Here is a tiny trained network, its code and every weight. The questions are about switching its units off for an input and a class, where a switched-off unit gives its printed mean instead of its output.

import numpy as np


def w(rows, s, z=0):
    codes = np.array(rows[::2]) - 128.0
    scale = np.full(codes.shape[1], s)
    scale[-1] = z or s
    return codes * scale


def f(y):
    return y / 2 * (1 + np.tanh(0.7978845608 * (y + 0.044715 * y**3)))


def log_softmax(a):
    a = a - a.max(-1, keepdims=True)
    return a - np.log(np.exp(a).sum(-1, keepdims=True))


def net(x, mask):
    res = np.array(x, float).reshape(1, 5) / 4 @ E
    y = f(res @ A[0][:, :-1].T + A[0][:, -1])
    res = res + np.where(mask, y, B[0][:, -1]) @ B[0][:, :-1]
    return log_softmax(res[-1] @ U[:, :-1].T + U[:, -1])


A, B = {}, {}
E = w([
[146,103,136,191,167,128,128,181],'x0',
[32,212,128,101,165,176,113,230],'x1',
[64,90,94,119,246,49,91,136],'x2',
[67,127,200,134,106,154,157,128],'x3',
[86,75,124,237,68,129,86,76],'x4',
],0.011)
A[0] = w([
[34,165,139,119,99,158,133,152,124],'N0',
[160,53,154,135,69,126,130,71,166],'N1',
[133,157,152,55,167,95,125,135,141],'N2',
[130,166,129,107,162,140,143,161,192],'N3',
[117,141,87,2,155,137,121,143,124],'N4',
[98,88,116,174,175,58,106,140,133],'N5',
[114,123,138,76,126,119,160,133,99],'N6',
[197,143,106,158,57,125,172,113,168],'N7',
[155,138,124,58,147,134,107,168,158],'N8',
[104,188,139,68,146,121,107,147,196],'N9',
[116,109,55,152,101,95,108,62,184],'N10',
[97,159,178,145,159,186,112,172,143],'N11',
[144,130,179,142,75,155,144,100,182],'N12',
[175,130,69,136,129,120,104,150,254],'N13',
[132,138,126,33,161,119,170,139,121],'N14',
],0.013,0.0058)
B[0] = w([
[84,140,50,130,48,150,56,218,211],'N0',
[124,146,228,183,84,111,164,2,248],'N1',
[100,127,109,60,173,92,185,137,193],'N2',
[104,150,103,96,154,131,171,213,192],'N3',
[124,218,121,87,161,59,177,131,218],'N4',
[74,46,138,163,247,71,110,125,210],'N5',
[101,118,89,83,100,121,135,107,152],'N6',
[221,132,176,154,128,190,164,91,226],'N7',
[163,180,107,122,195,144,181,126,191],'N8',
[120,160,83,67,83,117,150,156,213],'N9',
[157,121,124,157,92,72,90,96,219],'N10',
[58,119,137,121,93,198,114,205,201],'N11',
[100,116,115,179,55,164,133,85,215],'N12',
[216,125,132,136,168,142,89,159,190],'N13',
[101,136,103,109,127,103,181,108,202],'N14',
],0.0097,0.015)
U = w([
[73,160,81,116,61,163,20,223,82],'0',
[133,133,207,166,69,181,140,32,162],'1',
[14,40,155,171,197,137,115,195,1],'2',
[227,141,135,154,193,231,96,186,60],'3',
[118,32,144,167,202,2,38,104,195],'4',
[104,168,88,39,193,73,197,161,230],'5',
],0.0086,0.002)

Each question gives the input, the list of numbers given to net, and the class t.
The units are the neurons (one row each of A and B). Each row of codes is followed by its name. A weight is (code - 128) times the scale printed after its matrix; where a second scale follows, it is the last column's (A, B and U).
mask holds one flag per neuron, in row order. A switched-off neuron (its flag False) gives its mean, the last column of its row in B, instead of its output. The means were averaged over made-up inputs and are rounded, as every weight is.
A unit's drop is (log p(t) with every unit on - log p(t) with that unit switched off) / (log p(t) with every unit on - log p(t) with every unit switched off).
The circuit of an input: a set's keep is (log p(t) with only the set's units on - log p(t) with every unit switched off) / (log p(t) with every unit on - log p(t) with every unit switched off). Starting from the 12 units with the biggest drops (on a tie, the unit counted first), units are removed one at a time, each time the one whose removal leaves the highest keep (on an exact tie, the one counted first), for as long as the keep stays at least 0.8.
units of the circuit, in order: the units of the circuit, biggest drop first
most important unit: the unit with the biggest drop
top k neurons: the k neurons with the biggest drops, biggest first
drop when u is switched off: that unit's drop, to one decimal
input [5,-2,3,-4,-3], class 4: most important unit => N5
input [7,-3,0,0,-2], class 4: units of the circuit, in order => (N11, N9)
input [5,-1,7,3,-2], class 2: units of the circuit, in order => (N10, N5)
input [-3,-6,1,-8,0], class 1: top 3 neurons => (N1, N7, N5)
input [7,5,-6,0,-5], class 0: top 4 neurons => (N11, N0, N5, N1)
input [1,2,5,-2,1], class 4: top 3 neurons => (N5, N11, N0)
input [-5,2,1,-2,4], class 4: top 3 neurons => (N11, N9, N3)
input [0,-8,2,-3,-1], class 1: top 2 neurons => (N1, N7)
input [6,0,1,7,-2], class 2: top 2 neurons => (N9, N10)
input [5,-6,-2,-5,-4], class 1: top 3 neurons => (N1, N3, N0)
input [-2,-8,5,-2,-5], class 4: top 4 neurons => (N9, N3, N10, N5)
input [7,-1,-1,7,0], class 2: top 3 neurons => (N1, N7, N10)
input [-4,7,-8,4,7], class 0: drop when N0 is switched off => 0.3
input [-2,5,6,6,2], class 0: units of the circuit, in order => (N0)
input [3,-7,-3,-7,-7], class 3: drop when N13 is switched off => 0.7
input [8,-4,5,5,-5], class 2: drop when N4 is switched off => 0.5
